x =
[[128 131 133 128 131 131 141 132 132 129]
 [128 130 133 128 136 130 138 132 132 132]
 [129 130 132 128 132 134 134 135 132 132]
 [128 129 131 130 128 133 134 131 135 131]
 [130 132 133 129 128 134 130 132 139 129]
 [128 128 133 129 130 133 141 135 131 128]
 [129 130 128 128 129 130 149 137 130 132]
 [131 134 132 128 131 131 138 132 134 130]
 [128 129 133 129 129 128 134 139 137 129]
 [129 131 131 129 134 137 130 131 139 129]
 [130 131 130 128 134 129 134 135 131 128]]
x[0,0]	128
x[5,8]	131
x[6]	[129, 130, 128, 128, 129, 130, 149, 137, 130, 132]
x[0]	[128, 131, 133, 128, 131, 131, 141, 132, 132, 129]
x[8,1]	129
x[5,2]	133
x[2,6]	134
x[5,1]	128
x[4,7]	132
x[8,4]	129
x[8,7]	139
x[7,7]	132
x[1]	[128, 130, 133, 128, 136, 130, 138, 132, 132, 132]
x[2,0]	129
x[:, 5]	[131, 130, 134, 133, 134, 133, 130, 131, 128, 137, 129]
x[:, 9]	[129, 132, 132, 131, 129, 128, 132, 130, 129, 129, 128]
x[:, 6]	[141, 138, 134, 134, 130, 141, 149, 138, 134, 130, 134]
x[2,2]	132
x[7]	[131, 134, 132, 128, 131, 131, 138, 132, 134, 130]
x[2,9]	132
x[9,1]	131
x[2,4]	132
x[5,0]	128
x[1,2]	133
x[8,8]	137
x[:, 7]	[132, 132, 135, 131, 132, 135, 137, 132, 139, 131, 135]
x[4,1]	132
x[1,7]	132
x[5,7]	135
x[10,9]	128
x[3,2]	131
x[:, 4]	[131, 136, 132, 128, 128, 130, 129, 131, 129, 134, 134]
x[6,7]	137
x[9,4]	134
x[9,3]	129
x[8,5]	128

A =
[[131 129 139 156 127 125 145 157 122 135 128 146]
 [129 126 128 124 126 126 128 126 129 135 122 124]
 [118 110 131 137 127 108 145 150 110 152 108 137]
 [148 144 138 139 121 144 130 129 147 128 135 125]
 [146 142 134 129 121 144 124 119 148 127 134 119]
 [106 110 119 120 135 109 130 132 106 131 118 133]
 [116 114 126 127 130 113 135 137 113 140 115 132]
 [113 115 122 122 133 114 130 131 112 132 120 132]
 [137 137 133 136 126 137 129 130 137 124 135 129]
 [148 146 142 152 122 144 135 141 144 125 140 135]
 [121 117 127 126 128 116 134 134 119 141 116 129]
 [135 139 126 122 128 140 118 114 139 115 139 122]
 [147 145 140 149 123 144 134 139 143 123 140 134]
 [130 124 136 143 125 122 142 147 124 143 119 136]]
A[0][0] => 131
A[:, 11] => [146, 124, 137, 125, 119, 133, 132, 132, 129, 135, 129, 122, 134, 136]
A[9][9] => 125
A[4][3] => 129
A[10] => [121, 117, 127, 126, 128, 116, 134, 134, 119, 141, 116, 129]
A[7][5] => 114
A[:, 1] => [129, 126, 110, 144, 142, 110, 114, 115, 137, 146, 117, 139, 145, 124]
A[5][2] => 119
A[7][11] => 132
A[2][1] => 110
A[4][1] => 142
A[12][5] => 144
A[0][8] => 122
A[5][6] => 130
A[8][10] => 135
A[:, 9] => [135, 135, 152, 128, 127, 131, 140, 132, 124, 125, 141, 115, 123, 143]
A[0][6] => 145
A[1][3] => 124
A[10][11] => 129
A[11][9] => 115
A[3][4] => 121
A[6] => [116, 114, 126, 127, 130, 113, 135, 137, 113, 140, 115, 132]
A[11][3] => 122
A[13][3] => 143
A[:, 10] => [128, 122, 108, 135, 134, 118, 115, 120, 135, 140, 116, 139, 140, 119]
A[4] => [146, 142, 134, 129, 121, 144, 124, 119, 148, 127, 134, 119]
A[10][0] => 121
A[6][9] => 140
A[3][9] => 128
A[6][5] => 113
A[9][11] => 135
A[9][10] => 140
A[12][0] => 147
A[8][6] => 129

M =
[[132 124 142 119 122 127 108]
 [140 129 110 138 127 121 115]
 [125 116 137 140 122 127 149]
 [145 111 118 154 120 120 114]]
M[0][0] -> 132
M[2][0] -> 125
M[1][1] -> 129
M[1][4] -> 127
M[:, 4] -> [122, 127, 122, 120]
M[0][3] -> 119
M[3][0] -> 145
M[1] -> [140, 129, 110, 138, 127, 121, 115]
M[1][6] -> 115

B = 106,114,148,137,131,149,145,125,150,112,107
B[-11]: 106
B[-1]: 107

W =
[[126 123 149 127 117 130 139 131]
 [122 124 141 130 149 132 137 129]
 [139 126 128 126 122 127 126 131]
 [129 128 112 122 102 145 129 129]
 [126 127 101 129 123 122 127 130]
 [122 124 124 134 123 109 124 128]
 [127 122 123 130 118 114 127 121]
 [132 125 144 110 123 136 127 130]
 [126 135 132 128 129 134 120 130]
 [116 132 109 127 128 130 133 129]
 [136 134 116 125 109 124 128 129]
 [140 117 127 126 130 127 125 137]
 [128 121 118 129 131 127 122 125]]
W[-13,-8]	126
W[:, -2]	[139, 137, 126, 129, 127, 124, 127, 127, 120, 133, 128, 125, 122]
W[6,-7]	122
W[8,-4]	129
W[-10,-8]	129
W[-12,6]	137
W[8,1]	135
W[1,-8]	122
W[7,-2]	127
W[:, -6]	[149, 141, 128, 112, 101, 124, 123, 144, 132, 109, 116, 127, 118]
W[6,-2]	127
W[7,7]	130
W[4]	[126, 127, 101, 129, 123, 122, 127, 130]
W[2]	[139, 126, 128, 126, 122, 127, 126, 131]
W[4,7]	130
W[-8,3]	134
W[-7,-6]	123
W[-7,-5]	130
W[-4,5]	130
W[5,-4]	123
W[:, -4]	[117, 149, 122, 102, 123, 123, 118, 123, 129, 128, 109, 130, 131]
W[-10,-5]	122
W[-9,-5]	129
W[-13,4]	117
W[9,3]	127
W[10,-4]	109
W[-7,-8]	127
W[:, 1]	[123, 124, 126, 128, 127, 124, 122, 125, 135, 132, 134, 117, 121]
W[-6,1]	125
W[-8]	[122, 124, 124, 134, 123, 109, 124, 128]
W[:, 0]	[126, 122, 139, 129, 126, 122, 127, 132, 126, 116, 136, 140, 128]

grid = 120  115  145  124  132  131  146  137  104  125  132  143  143  140  128
grid[-15] = 120
grid[-3] = 143
grid[-7] = 104

arr =
[[141 120 129 133 131 124 117 131 130 123]
 [138 125 136 130 130 127 134 124 121 127]
 [127 128 127 128 127 128 127 129 133 128]
 [117 132 132 124 125 127 157 115 108 135]
 [126 127 126 128 128 126 127 128 132 128]
 [119 129 131 126 124 124 155 114 105 134]]
arr[0][0] -> 141
arr[2] -> [127, 128, 127, 128, 127, 128, 127, 129, 133, 128]
arr[4][8] -> 132
arr[3][8] -> 108
arr[2][0] -> 127
arr[2][9] -> 128
arr[4][3] -> 128
arr[1] -> [138, 125, 136, 130, 130, 127, 134, 124, 121, 127]
arr[:, 7] -> [131, 124, 129, 115, 128, 114]
arr[:, 3] -> [133, 130, 128, 124, 128, 126]
arr[4][9] -> 128
arr[:, 8] -> [130, 121, 133, 108, 132, 105]
arr[1][5] -> 127
arr[5] -> [119, 129, 131, 126, 124, 124, 155, 114, 105, 134]
arr[1][4] -> 130
arr[0][2] -> 129
arr[5][2] -> 131
arr[4][6] -> 127
arr[:, 1] -> [120, 125, 128, 132, 127, 129]
arr[1][1] -> 125
arr[:, 2] -> [129, 136, 127, 132, 126, 131]
arr[1][3] -> 130

a =
[[117 147 119 127 119 127 142 128]
 [122 154 116 127 137 111 153 118]
 [116 143 125 127 122 129 144 133]
 [123 154 120 127 142 109 156 117]
 [119 147 117 127 116 120 143 129]
 [116 144 121 127 116 124 143 133]
 [122 152 116 127 131 109 153 123]
 [125 147 115 127 124 114 146 122]
 [118 143 124 127 127 127 145 128]
 [125 135 119 127 142 110 156 118]
 [122 135 125 127 131 129 147 130]]
a[-11][-8] = 117
a[10][-7] = 135
a[2][6] = 144
a[8][3] = 127
a[6] = [122, 152, 116, 127, 131, 109, 153, 123]
a[:, -2] = [142, 153, 144, 156, 143, 143, 153, 146, 145, 156, 147]
a[6][-7] = 152
a[-11][7] = 128
a[:, -5] = [127, 127, 127, 127, 127, 127, 127, 127, 127, 127, 127]
a[9][-7] = 135
a[-6][3] = 127
a[9][0] = 125
a[-2][-6] = 119
a[-2][-3] = 110
a[-10] = [122, 154, 116, 127, 137, 111, 153, 118]
a[:, 1] = [147, 154, 143, 154, 147, 144, 152, 147, 143, 135, 135]
a[-1][-1] = 130
a[-1] = [122, 135, 125, 127, 131, 129, 147, 130]
a[-6][2] = 121
a[:, -1] = [128, 118, 133, 117, 129, 133, 123, 122, 128, 118, 130]
a[-9][-6] = 125
a[-8][-2] = 156
a[-5][-5] = 127
a[-11][2] = 119
a[7][4] = 124
a[10][0] = 122
a[-8][-8] = 123
a[9][-1] = 118
a[7][3] = 127
a[-1][5] = 129
a[1][-3] = 111
